Here is a tiny trained network, its code and every weight. The questions are about switching its units off for an input and a class, where a switched-off unit gives its printed mean instead of its output.

import numpy as np


def w(rows, s, z=0):
    codes = np.array(rows[::2]) - 128.0
    scale = np.full(codes.shape[1], s)
    scale[-1] = z or s
    return codes * scale


def f(y):
    return np.maximum(y, 0)


def log_softmax(a):
    a = a - a.max(-1, keepdims=True)
    return a - np.log(np.exp(a).sum(-1, keepdims=True))


def net(x, mask):
    res = np.array(x, float).reshape(1, 8) / 4 @ E
    y = f(res @ A[0][:, :-1].T + A[0][:, -1])
    res = res + np.where(mask, y, B[0][:, -1]) @ B[0][:, :-1]
    return log_softmax(res[-1] @ U[:, :-1].T + U[:, -1])


A, B = {}, {}
E = w([
[127,128,129,128,127,129,131,127],'x0',
[216,55,229,64,123,156,42,219],'x1',
[55,204,241,162,178,77,164,218],'x2',
[6,91,90,155,81,185,57,176],'x3',
[37,122,164,37,169,73,45,42],'x4',
[141,227,167,140,136,249,71,79],'x5',
[120,115,60,41,254,204,198,188],'x6',
[128,127,128,128,129,128,128,128],'x7',
],0.0096)
A[0] = w([
[108,103,114,97,193,167,168,142,4],'N1',
[153,100,167,129,135,127,102,171,100],'N2',
[131,118,158,151,73,96,128,127,140],'N3',
[69,99,120,135,73,197,120,151,53],'N4',
[102,114,69,162,82,162,80,178,81],'N5',
[74,121,128,21,169,80,60,60,73],'N6',
[119,92,89,86,174,117,142,149,77],'N7',
[122,175,167,180,114,138,185,215,86],'N8',
[111,111,108,97,189,189,154,149,82],'N9',
[162,105,152,132,157,135,74,170,125],'N10',
[109,35,66,116,101,2,169,178,92],'N11',
[153,223,137,113,127,214,77,106,40],'N12',
[134,139,162,120,142,96,165,126,142],'N13',
[208,185,137,79,136,87,167,103,203],'N14',
[116,116,101,80,157,178,157,144,103],'N15',
[103,162,138,104,157,68,96,147,115],'N16',
[42,86,131,150,106,146,124,152,62],'N17',
[126,198,121,127,133,193,109,108,81],'N18',
[164,121,95,198,125,158,147,176,66],'N19',
[89,97,103,99,144,124,67,90,93],'N20',
[123,89,161,183,81,123,113,98,83],'N21',
[82,141,125,162,131,127,105,185,89],'N22',
[57,105,93,142,122,170,79,173,151],'N23',
[131,126,143,151,36,97,71,102,157],'N24',
[114,112,95,166,150,145,154,53,73],'N25',
[138,80,175,74,80,114,151,155,129],'N26',
[181,93,160,118,138,144,61,149,32],'N27',
[143,113,107,148,68,106,92,109,95],'N28',
[96,183,47,149,123,98,151,84,100],'N29',
[135,143,156,167,101,102,84,100,85],'N30',
[158,100,123,180,115,156,149,159,58],'N31',
[185,55,38,84,63,184,120,48,21],'N32',
[147,120,112,179,95,168,171,177,81],'N33',
[222,167,149,119,153,98,160,88,77],'N34',
[170,123,182,66,119,169,62,171,11],'N35',
[117,139,117,89,188,200,140,138,106],'N36',
[68,170,199,97,179,90,108,116,122],'N37',
[147,62,156,115,105,121,119,153,118],'N38',
[186,143,97,148,85,139,132,148,117],'N39',
[139,189,150,122,71,147,108,107,51],'N40',
[75,177,118,172,138,100,164,121,61],'N41',
[132,121,176,194,93,101,122,93,24],'N42',
],0.013,0.0026)
B[0] = w([
[104,122,106,124,107,78,121,167,185],'N1',
[71,143,109,148,127,140,146,118,180],'N2',
[130,140,115,132,134,90,125,174,190],'N3',
[151,74,167,109,167,122,166,122,183],'N4',
[146,108,170,94,168,107,158,90,190],'N5',
[175,124,66,116,86,129,112,77,241],'N6',
[128,125,134,129,111,103,83,158,181],'N7',
[147,200,112,77,82,167,134,114,209],'N8',
[103,130,108,118,118,73,113,177,190],'N9',
[92,137,117,146,111,147,173,124,182],'N10',
[176,147,158,205,187,190,35,164,251],'N11',
[178,133,139,189,161,167,63,170,216],'N12',
[136,148,153,127,155,124,146,113,172],'N13',
[130,84,185,107,203,121,162,114,210],'N14',
[119,128,130,143,107,77,112,183,181],'N15',
[141,154,128,104,85,170,109,114,183],'N16',
[143,114,158,115,172,128,153,111,184],'N17',
[156,107,152,195,161,156,97,158,192],'N18',
[156,107,72,106,86,131,130,94,184],'N19',
[174,126,120,115,108,142,151,95,190],'N20',
[119,123,126,131,118,91,124,149,196],'N21',
[138,132,181,85,140,152,147,114,173],'N22',
[151,101,190,108,151,111,159,114,196],'N23',
[135,122,114,112,116,92,120,169,235],'N24',
[80,128,114,155,116,145,162,136,189],'N25',
[96,132,113,153,123,142,138,104,185],'N26',
[67,101,101,151,126,156,175,121,191],'N27',
[112,149,144,135,116,97,106,155,193],'N28',
[55,78,104,161,133,154,157,90,219],'N29',
[118,114,124,115,95,84,114,150,196],'N30',
[160,126,97,137,104,132,116,94,172],'N31',
[112,252,179,83,116,167,170,151,254],'N32',
[164,96,79,102,77,151,111,113,185],'N33',
[145,68,169,97,146,111,157,113,205],'N34',
[68,109,103,163,122,153,156,118,206],'N35',
[128,110,96,114,124,63,96,182,191],'N36',
[147,162,116,88,104,158,118,102,224],'N37',
[97,117,105,150,148,149,135,117,185],'N38',
[128,121,93,79,104,130,116,103,182],'N39',
[130,108,135,146,139,111,77,170,185],'N40',
[62,127,119,152,113,145,150,127,199],'N41',
[111,124,120,117,112,66,124,157,200],'N42',
],0.011,0.017)
U = w([
[111,117,98,116,104,31,101,204,78],'0',
[31,93,83,190,126,179,168,104,50],'1',
[197,128,138,216,166,186,53,162,187],'2',
[130,249,152,50,106,172,151,139,251],'3',
[207,99,45,75,76,151,109,64,79],'4',
[166,43,189,77,181,106,176,105,115],'5',
],0.014,0.0029)

Each question gives the input, the list of numbers given to net, and the class t.
The units are the neurons (one row each of A and B). Each row of codes is followed by its name. A weight is (code - 128) times the scale printed after its matrix; where a second scale follows, it is the last column's (A, B and U).
mask holds one flag per neuron, in row order. A switched-off neuron (its flag False) gives its mean, the last column of its row in B, instead of its output. The means were averaged over made-up inputs and are rounded, as every weight is.
A unit's drop is (log p(t) with every unit on - log p(t) with that unit switched off) / (log p(t) with every unit on - log p(t) with every unit switched off).
The circuit of an input: a set's keep is (log p(t) with only the set's units on - log p(t) with every unit switched off) / (log p(t) with every unit on - log p(t) with every unit switched off). Starting from the 12 units with the biggest drops (on a tie, the unit counted first), units are removed one at a time, each time the one whose removal leaves the highest keep (on an exact tie, the one counted first), for as long as the keep stays at least 0.8.
units of the circuit, in order: the units of the circuit, biggest drop first
k most important neurons: the k neurons with the biggest drops, biggest first
drop when u is switched off: that unit's drop, to one decimal
input [-1,-4,3,-6,6,4,5,-1], class 4: units of the circuit, in order	N6
input [8,-7,5,0,-8,8,0,3], class 2: 3 most important neurons	N12, N18, N6
input [4,-1,-1,-5,8,7,-1,-3], class 4: 4 most important neurons	N6, N11, N37, N20
input [-7,2,-3,6,0,3,-6,-1], class 0: 2 most important neurons	N24, N14
input [2,-4,3,6,-7,-5,8,-4], class 0: 2 most important neurons	N9, N15
input [-6,6,6,6,8,2,2,7], class 4: 3 most important neurons	N6, N32, N37
input [-4,7,0,-6,8,8,-3,-7], class 2: 4 most important neurons	N12, N40, N18, N29
input [-7,2,-7,4,0,7,5,-8], class 2: 4 most important neurons	N12, N18, N8, N37
input [2,-2,-6,-4,1,-6,2,-8], class 2: 3 most important neurons	N11, N8, N37
input [-5,6,4,4,-8,-3,-7,-6], class 4: 3 most important neurons	N8, N33, N19
input [-2,-2,5,4,7,4,-6,-4], class 4: 2 most important neurons	N37, N6
input [-6,-7,-6,-4,-6,-5,0,-7], class 1: 2 most important neurons	N29, N25
input [7,-5,3,-6,-8,-5,8,-6], class 0: 2 most important neurons	N1, N9
input [-3,6,-7,-6,7,8,0,-1], class 2: 2 most important neurons	N12, N18
input [4,4,5,3,3,-3,3,1], class 3: 2 most important neurons	N29, N37
input [5,-6,-6,7,-1,-8,-2,8], class 2: units of the circuit, in order	N11
input [8,7,-5,-6,-7,7,-6,-7], class 1: 3 most important neurons	N27, N35, N11
input [4,-4,-6,-1,-4,-1,-4,2], class 3: drop when N32 is switched off	1.8
input [-8,-1,-7,-8,1,2,-4,-4], class 5: drop when N34 is switched off	1.4
input [2,0,-2,-2,-6,6,-8,8], class 0: drop when N32 is switched off	0.0
input [6,-3,4,-7,6,-8,-1,8], class 2: drop when N11 is switched off	1.3
input [-2,5,7,4,-4,-2,3,7], class 3: units of the circuit, in order	N8
